Here is a tiny trained network, its code and every weight. The questions are about switching its units off for an input and a class, where a switched-off unit gives its printed mean instead of its output.

import numpy as np


def w(rows, s, z=0):
    codes = np.array(rows[::2]) - 128.0
    scale = np.full(codes.shape[1], s)
    scale[-1] = z or s
    return codes * scale


def norm(h):
    return h / np.sqrt((h * h).mean(-1, keepdims=True) + 1e-5)


def f(y):
    return y / 2 * (1 + np.tanh(0.7978845608 * (y + 0.044715 * y**3)))


def log_softmax(a):
    a = a - a.max(-1, keepdims=True)
    return a - np.log(np.exp(a).sum(-1, keepdims=True))


def net(x, mask):
    res = np.array(x, float).reshape(1, 7) / 4 @ E
    u = 0
    for l in range(3):
        y = f(norm(res) @ A[l][:, :-1].T + A[l][:, -1])
        res = res + np.where(mask[u : u + 6], y, B[l][:, -1]) @ B[l][:, :-1]
        u += 6
    return log_softmax(norm(res)[-1] @ U[:, :-1].T + U[:, -1])


A, B = {}, {}
E = w([
[129,130,134,124,123,122],'x0',
[186,26,122,188,28,172],'x1',
[116,144,110,128,113,131],'x2',
[130,123,132,132,135,130],'x3',
[63,114,180,37,93,253],'x4',
[151,254,222,194,134,129],'x5',
[129,126,129,131,132,129],'x6',
],0.0097)
A[0] = w([
[93,131,191,47,114,250,255],'0.n1',
[172,199,200,203,80,167,58],'0.n2',
[161,97,97,127,110,159,44],'0.n3',
[139,169,137,128,168,146,134],'0.n4',
[127,233,202,138,170,132,115],'0.n5',
[85,156,72,26,209,84,174],'0.n6',
],0.017,0.0042)
B[0] = w([
[129,190,91,108,81,254,255],'0.n1',
[222,52,217,138,233,145,213],'0.n2',
[135,107,107,68,78,78,149],'0.n3',
[99,156,111,125,128,96,155],'0.n4',
[55,213,46,164,67,68,215],'0.n5',
[215,60,230,153,223,140,232],'0.n6',
],0.016,0.015)
A[1] = w([
[93,139,154,63,197,153,4],'1.n1',
[146,26,9,100,37,87,55],'1.n2',
[56,32,114,72,196,220,101],'1.n3',
[98,128,121,117,93,239,50],'1.n4',
[146,18,185,135,115,25,126],'1.n5',
[74,44,25,126,41,138,52],'1.n6',
],0.015,0.0033)
B[1] = w([
[158,139,111,232,126,222,138],'1.n1',
[30,192,45,229,6,204,199],'1.n2',
[252,200,144,146,59,106,190],'1.n3',
[177,64,165,154,135,6,226],'1.n4',
[24,39,72,197,208,118,244],'1.n5',
[88,42,76,10,149,93,183],'1.n6',
],0.014,0.011)
A[2] = w([
[196,182,179,75,167,195,167],'2.n1',
[60,93,149,120,82,115,5],'2.n2',
[96,97,125,49,27,154,91],'2.n3',
[43,250,133,43,110,182,69],'2.n4',
[85,61,115,17,206,104,142],'2.n5',
[81,161,100,99,112,25,162],'2.n6',
],0.021,0.0024)
B[2] = w([
[83,128,210,131,62,206,250],'2.n1',
[168,211,115,159,132,198,151],'2.n2',
[219,151,123,63,207,53,203],'2.n3',
[67,48,4,189,133,111,186],'2.n4',
[184,100,133,248,158,133,167],'2.n5',
[96,144,194,39,101,118,185],'2.n6',
],0.022,0.012)
U = w([
[159,63,185,218,212,75,171],'0',
[38,122,42,186,68,149,175],'1',
[175,133,219,121,44,234,228],'2',
[240,133,86,23,80,106,14],'3',
[81,210,218,104,130,2,5],'4',
],0.013,0.0027)

Each question gives the input, the list of numbers given to net, and the class t.
The units are the neurons (one row each of A and B). Each row of codes is followed by its name. A weight is (code - 128) times the scale printed after its matrix; where a second scale follows, it is the last column's (A, B and U).
mask holds one flag per neuron, layer by layer. A switched-off neuron (its flag False) gives its mean, the last column of its row in B, instead of its output. The means were averaged over made-up inputs and are rounded, as every weight is.
A unit's drop is (log p(t) with every unit on - log p(t) with that unit switched off) / (log p(t) with every unit on - log p(t) with every unit switched off).
The circuit of an input: a set's keep is (log p(t) with only the set's units on - log p(t) with every unit switched off) / (log p(t) with every unit on - log p(t) with every unit switched off). Starting from the 12 units with the biggest drops (on a tie, the unit counted first), units are removed one at a time, each time the one whose removal leaves the highest keep (on an exact tie, the one counted first), for as long as the keep stays at least 0.8.
units of the circuit, in order: the units of the circuit, biggest drop first
unit that matters most: the unit with the biggest drop
top k neurons: the k neurons with the biggest drops, biggest first
top k neurons in layer l: the k neurons of layer l with the biggest drops, biggest first
input [-1,-4,-1,5,-4,4,3], class 4: unit that matters most : 0.n5
input [2,-2,0,-7,-3,8,-7], class 4: top 4 neurons : 0.n5, 0.n1, 0.n2, 0.n6
input [-8,3,6,4,-6,-5,4], class 1: top 3 neurons : 1.n2, 0.n1, 0.n6
input [-4,1,-5,-3,4,-4,0], class 3: units of the circuit, in order : 0.n2, 2.n3
input [-1,3,-4,2,-8,-8,-8], class 1: top 2 neurons : 1.n2, 0.n1
input [8,-6,-5,-6,-8,5,-5], class 4: top 2 neurons in layer 0 : 0.n1, 0.n5
input [2,-2,1,-6,-7,6,-4], class 4: top 3 neurons : 0.n1, 0.n5, 0.n6
input [5,1,-1,-5,3,-1,-6], class 3: top 4 neurons : 0.n6, 0.n2, 2.n3, 1.n4
input [-5,2,5,-2,6,-6,-8], class 3: top 3 neurons : 0.n2, 0.n6, 2.n3
input [2,-6,-8,-5,0,2,-1], class 4: top 3 neurons : 0.n1, 0.n5, 0.n6
input [6,5,-3,3,7,-3,1], class 3: units of the circuit, in order : 0.n6, 2.n3
input [-7,2,-8,8,-7,-4,-6], class 1: top 3 neurons in layer 0 : 0.n6, 0.n1, 0.n2
input [2,7,0,3,7,-2,-6], class 3: top 3 neurons : 0.n6, 0.n2, 2.n3
input [-5,-3,-4,-7,5,5,8], class 1: units of the circuit, in order : 0.n5
input [8,-6,2,0,-1,6,0], class 4: top 3 neurons : 0.n5, 0.n1, 2.n6
input [-7,-8,2,-4,5,8,1], class 1: top 2 neurons : 0.n5, 2.n4
input [6,-2,-3,-8,1,8,5], class 1: top 2 neurons : 0.n5, 1.n4
input [-5,2,7,-7,0,7,4], class 0: top 3 neurons in layer 0 : 0.n2, 0.n1, 0.n5
input [1,-1,1,-8,8,3,5], class 1: top 2 neurons in layer 0 : 0.n6, 0.n5
input [2,8,-8,4,-1,-2,-3], class 1: unit that matters most : 0.n1
input [0,1,0,-8,-2,-4,3], class 1: top 3 neurons in layer 0 : 0.n1, 0.n2, 0.n6
